Below are the code and all the weights of a small trained network. Each question names an input and a class and asks about switching units off, where a switched-off unit gives its printed mean instead of its output.

import numpy as np


def w(rows, s, z=0):
    codes = np.array(rows[::2]) - 128.0
    scale = np.full(codes.shape[1], s)
    scale[-1] = z or s
    return codes * scale


def norm(h):
    return h / np.sqrt((h * h).mean(-1, keepdims=True) + 1e-5)


def f(y):
    return np.maximum(y, 0)


def log_softmax(a):
    a = a - a.max(-1, keepdims=True)
    return a - np.log(np.exp(a).sum(-1, keepdims=True))


def net(x, mask):
    res = np.array(x, float).reshape(1, 4) / 4 @ E
    u = 0
    for l in range(2):
        y = f(norm(res) @ A[l][:, :-1].T + A[l][:, -1])
        res = res + np.where(mask[u : u + 11], y, B[l][:, -1]) @ B[l][:, :-1]
        u += 11
    return log_softmax(norm(res)[-1] @ U[:, :-1].T + U[:, -1])


A, B = {}, {}
E = w([
[115,139,121,139,137,148,118,144,155,124,139],'x0',
[15,177,146,192,18,27,132,224,83,33,111],'x1',
[77,86,149,80,86,158,162,204,155,189,57],'x2',
[91,167,254,85,205,109,199,177,113,25,140],'x3',
],0.0094)
A[0] = w([
[146,213,234,90,190,112,203,191,110,41,138,90],'L0N1',
[36,148,144,203,4,132,107,177,97,73,49,14],'L0N2',
[144,246,122,216,99,104,66,123,54,91,155,91],'L0N3',
[128,171,200,114,238,119,132,140,76,59,150,91],'L0N4',
[96,109,160,73,188,173,200,100,149,113,138,18],'L0N5',
[125,142,174,158,150,91,144,106,136,59,179,14],'L0N6',
[68,169,103,198,85,65,148,108,78,82,166,115],'L0N7',
[147,192,95,195,167,139,174,45,76,81,202,202],'L0N8',
[137,170,250,117,121,85,162,186,137,42,153,2],'L0N9',
[120,88,255,46,237,177,189,177,122,20,114,63],'L0N10',
[211,117,217,48,243,159,178,95,195,114,143,78],'L0N11',
],0.0093,0.0068)
B[0] = w([
[108,99,182,8,186,95,102,186,203,133,83,238],'L0N1',
[75,128,153,123,126,227,91,71,53,87,139,216],'L0N2',
[231,194,72,161,112,6,147,146,156,119,89,185],'L0N3',
[120,118,254,141,69,174,69,121,100,49,198,207],'L0N4',
[193,146,96,163,188,199,114,177,49,95,93,167],'L0N5',
[146,70,182,116,139,118,59,164,92,30,133,155],'L0N6',
[217,149,74,138,134,152,144,150,192,80,121,198],'L0N7',
[46,134,131,142,143,162,22,100,60,141,240,212],'L0N8',
[162,15,145,60,121,53,109,90,181,199,131,196],'L0N9',
[182,213,63,236,163,139,195,95,72,144,62,248],'L0N10',
[122,202,126,185,91,229,178,32,65,166,120,238],'L0N11',
],0.0095,0.014)
A[1] = w([
[115,133,68,122,162,153,95,65,93,204,155,141],'L1N1',
[55,121,198,143,170,42,140,195,99,84,98,47],'L1N2',
[72,87,45,168,45,87,110,144,119,129,103,68],'L1N3',
[199,161,78,176,156,61,132,135,182,109,154,2],'L1N4',
[194,62,121,93,119,164,179,144,170,151,125,15],'L1N5',
[183,134,145,87,234,137,90,86,135,165,133,182],'L1N6',
[89,146,76,179,119,145,129,69,108,157,168,80],'L1N7',
[101,93,156,118,90,212,105,154,79,111,83,180],'L1N8',
[71,70,156,83,116,163,148,88,144,149,92,175],'L1N9',
[80,116,115,127,56,159,187,184,68,144,94,13],'L1N10',
[124,101,135,74,138,160,218,147,188,170,9,239],'L1N11',
],0.014,0.0059)
B[1] = w([
[122,76,144,69,146,71,126,202,164,121,112,251],'L1N1',
[129,30,109,60,93,109,115,196,225,188,163,175],'L1N2',
[81,198,155,200,138,187,143,61,36,86,149,175],'L1N3',
[208,113,107,129,110,113,204,134,129,167,47,159],'L1N4',
[92,136,129,91,87,105,182,129,164,175,167,142],'L1N5',
[90,155,134,186,164,159,64,123,103,82,151,241],'L1N6',
[151,76,172,83,99,63,110,172,184,92,105,222],'L1N7',
[69,151,110,126,88,151,130,77,140,144,195,237],'L1N8',
[85,129,130,128,56,100,145,165,161,109,168,176],'L1N9',
[124,143,204,130,228,182,60,75,142,136,162,158],'L1N10',
[157,124,7,134,89,77,233,125,113,212,76,212],'L1N11',
],0.015,0.014)
U = w([
[188,33,215,59,191,38,2,221,209,62,158,152],'0',
[22,201,209,205,146,228,40,24,49,95,216,221],'1',
[51,48,70,45,37,34,220,188,224,226,148,172],'2',
[191,207,60,196,219,192,236,72,68,229,15,111],'3',
[240,210,33,251,33,51,147,75,43,49,49,3],'4',
],0.018,0.0057)

Each question gives the input, the list of numbers given to net, and the class t.
The units are the neurons (one row each of A and B). Each row of codes is followed by its name. A weight is (code - 128) times the scale printed after its matrix; where a second scale follows, it is the last column's (A, B and U).
mask holds one flag per neuron, layer by layer. A switched-off neuron (its flag False) gives its mean, the last column of its row in B, instead of its output. The means were averaged over made-up inputs and are rounded, as every weight is.
A unit's drop is (log p(t) with every unit on - log p(t) with that unit switched off) / (log p(t) with every unit on - log p(t) with every unit switched off).
The circuit of an input: a set's keep is (log p(t) with only the set's units on - log p(t) with every unit switched off) / (log p(t) with every unit on - log p(t) with every unit switched off). Starting from the 12 units with the biggest drops (on a tie, the unit counted first), units are removed one at a time, each time the one whose removal leaves the highest keep (on an exact tie, the one counted first), for as long as the keep stays at least 0.8.
units of the circuit, in order: the units of the circuit, biggest drop first
most important unit: the unit with the biggest drop
k most important neurons: the k neurons with the biggest drops, biggest first
top k neurons in layer l: the k neurons of layer l with the biggest drops, biggest first
drop when u is switched off: that unit's drop, to one decimal
input [2,2,6,-7], class 1: units of the circuit, in order -> L1N3
input [2,1,6,0], class 1: 2 most important neurons -> L0N1; L1N10
input [-2,1,7,-5], class 1: 3 most important neurons -> L0N1; L1N3; L0N9
input [-2,1,2,3], class 2: 2 most important neurons -> L0N1; L1N11
input [4,3,0,-8], class 4: 2 most important neurons -> L0N4; L0N8
input [2,2,1,-3], class 1: 2 most important neurons -> L0N2; L0N10
input [1,-3,1,-1], class 2: 2 most important neurons -> L0N8; L0N4
input [1,-7,1,4], class 3: 3 most important neurons -> L0N10; L0N2; L0N8
input [8,5,3,0], class 1: 2 most important neurons -> L0N2; L0N1
input [-8,6,1,4], class 2: 3 most important neurons -> L0N8; L0N1; L1N11
input [1,0,-5,-5], class 0: top 2 neurons in layer 0 -> L0N8; L0N10
input [-6,-7,5,1], class 3: top 2 neurons in layer 0 -> L0N9; L0N5
input [4,4,-3,0], class 4: top 2 neurons in layer 0 -> L0N3; L0N7
input [-1,-1,3,5], class 3: units of the circuit, in order -> L0N10
input [0,1,3,0], class 1: 2 most important neurons -> L0N1; L0N9
input [-2,0,-5,-5], class 0: 2 most important neurons -> L0N8; L1N1
input [8,1,6,-2], class 1: top 2 neurons in layer 0 -> L0N1; L0N9
input [2,-6,2,1], class 3: drop when L0N8 is switched off -> 0.8
input [-3,4,-2,-1], class 4: drop when L0N3 is switched off -> 5.6
input [1,-2,7,1], class 3: drop when L0N8 is switched off -> 0.2
input [4,5,2,3], class 2: most important unit -> L0N8
